Questions about the matrix below.
1) Report the top-right entry.
2) Report the 1st entry, reading row by row.
3) Report the entry directly above 127.
4) Report the fifth-last entry, reading row by row.
5) Report the 3rd entry on the main diagonal.
6) Report the bottom-left entry.
7) Report the 2nd entry on the main diagonal.
8) Report the third entry on the diagonal from the top-right corner.
[[124 140 143 147]
 [111 140 116 141]
 [147 130 145 136]
 [146 130 115 144]
 [103 134 120 123]
 [125 129 147 148]
 [122 132 103 119]
 [124 142 142 146]
 [122 105 117 121]
 [127 124 146 108]
 [111 111 141 123]
 [135 139 106 136]
 [108 113 138 120]
 [121 107 115 118]]
1) 147
2) 124
3) 122
4) 120
5) 145
6) 121
7) 140
8) 130
